Below is a small trained network, with its code and all its weights. Each question gives an input and a class and asks what happens when units are switched off, that is, made to give their printed mean instead of their output.

import numpy as np


def w(rows, s, z=0):
    codes = np.array(rows[::2]) - 128.0
    scale = np.full(codes.shape[1], s)
    scale[-1] = z or s
    return codes * scale


def f(y):
    return y / 2 * (1 + np.tanh(0.7978845608 * (y + 0.044715 * y**3)))


def log_softmax(a):
    a = a - a.max(-1, keepdims=True)
    return a - np.log(np.exp(a).sum(-1, keepdims=True))


def net(x, mask):
    res = np.array(x, float).reshape(1, 3) / 4 @ E
    y = f(res @ A[0][:, :-1].T + A[0][:, -1])
    res = res + np.where(mask, y, B[0][:, -1]) @ B[0][:, :-1]
    return log_softmax(res[-1] @ U[:, :-1].T + U[:, -1])


A, B = {}, {}
E = w([
[52,212,161,97,159,232,43,227,66],'x0',
[165,138,141,142,143,149,144,56,10],'x1',
[151,162,66,32,1,222,126,157,82],'x2',
],0.0092)
A[0] = w([
[57,106,137,91,90,73,67,224,213,232],'neuron 1',
[193,25,106,161,190,25,174,151,161,182],'neuron 2',
[96,18,128,183,167,76,164,101,174,158],'neuron 3',
[254,105,143,163,12,181,146,62,62,176],'neuron 4',
[148,81,161,104,49,83,176,153,242,252],'neuron 5',
[149,175,77,110,29,153,57,174,47,174],'neuron 6',
],0.0082,0.003)
B[0] = w([
[105,87,77,118,133,114,31,118,1,223],'neuron 1',
[196,90,168,183,92,121,97,138,154,234],'neuron 2',
[222,63,170,143,209,191,136,176,158,220],'neuron 3',
[97,181,103,82,87,93,212,156,50,233],'neuron 4',
[117,91,97,170,68,240,150,176,67,210],'neuron 5',
[105,160,138,83,210,230,149,106,178,246],'neuron 6',
],0.0099,0.011)
U = w([
[133,160,147,99,116,91,151,101,204,2],'0',
[139,226,88,152,109,20,192,110,2,132],'1',
[151,193,158,84,154,222,126,93,87,172],'2',
[199,104,94,181,38,143,169,89,69,57],'3',
[252,94,214,193,147,108,170,105,167,144],'4',
[98,181,197,187,202,155,87,132,51,228],'5',
[147,83,61,148,121,169,53,177,84,8],'6',
],0.0079,0.0031)

Each question gives the input, the list of numbers given to net, and the class t.
The units are the neurons (one row each of A and B). Each row of codes is followed by its name. A weight is (code - 128) times the scale printed after its matrix; where a second scale follows, it is the last column's (A, B and U).
mask holds one flag per neuron, in row order. A switched-off neuron (its flag False) gives its mean, the last column of its row in B, instead of its output. The means were averaged over made-up inputs and are rounded, as every weight is.
A unit's drop is (log p(t) with every unit on - log p(t) with that unit switched off) / (log p(t) with every unit on - log p(t) with every unit switched off).
The circuit of an input: a set's keep is (log p(t) with only the set's units on - log p(t) with every unit switched off) / (log p(t) with every unit on - log p(t) with every unit switched off). Starting from all 6 units, units are removed one at a time, each time the one whose removal leaves the highest keep (on an exact tie, the one counted first), for as long as the keep stays at least 0.8.
circuit, biggest first: the units of the circuit, biggest drop first
k most important neurons: the k neurons with the biggest drops, biggest first
drop when u is switched off: that unit's drop, to one decimal
input [3,-5,-6], class 6: circuit, biggest first => [neuron 1; neuron 6]
input [2,-4,-7], class 4: circuit, biggest first => [neuron 3]
input [-3,0,-1], class 4: circuit, biggest first => [neuron 1; neuron 2]
input [1,-2,-4], class 4: circuit, biggest first => [neuron 4; neuron 3; neuron 6]
input [-3,-6,-1], class 6: 3 most important neurons => [neuron 1; neuron 5; neuron 4]
input [-5,-7,2], class 6: 4 most important neurons => [neuron 1; neuron 4; neuron 5; neuron 3]
input [-7,-8,1], class 6: 2 most important neurons => [neuron 5; neuron 1]
input [-8,-8,1], class 6: 4 most important neurons => [neuron 5; neuron 1; neuron 3; neuron 4]
input [4,-7,-6], class 6: 2 most important neurons => [neuron 1; neuron 6]
input [6,-8,-5], class 6: 3 most important neurons => [neuron 1; neuron 6; neuron 4]
input [-4,6,8], class 1: 2 most important neurons => [neuron 4; neuron 3]
input [-2,-5,-3], class 6: drop when neuron 2 is switched off => -0.3
input [4,-8,-6], class 6: drop when neuron 6 is switched off => 0.1
input [0,1,-7], class 4: drop when neuron 5 is switched off => 0.0
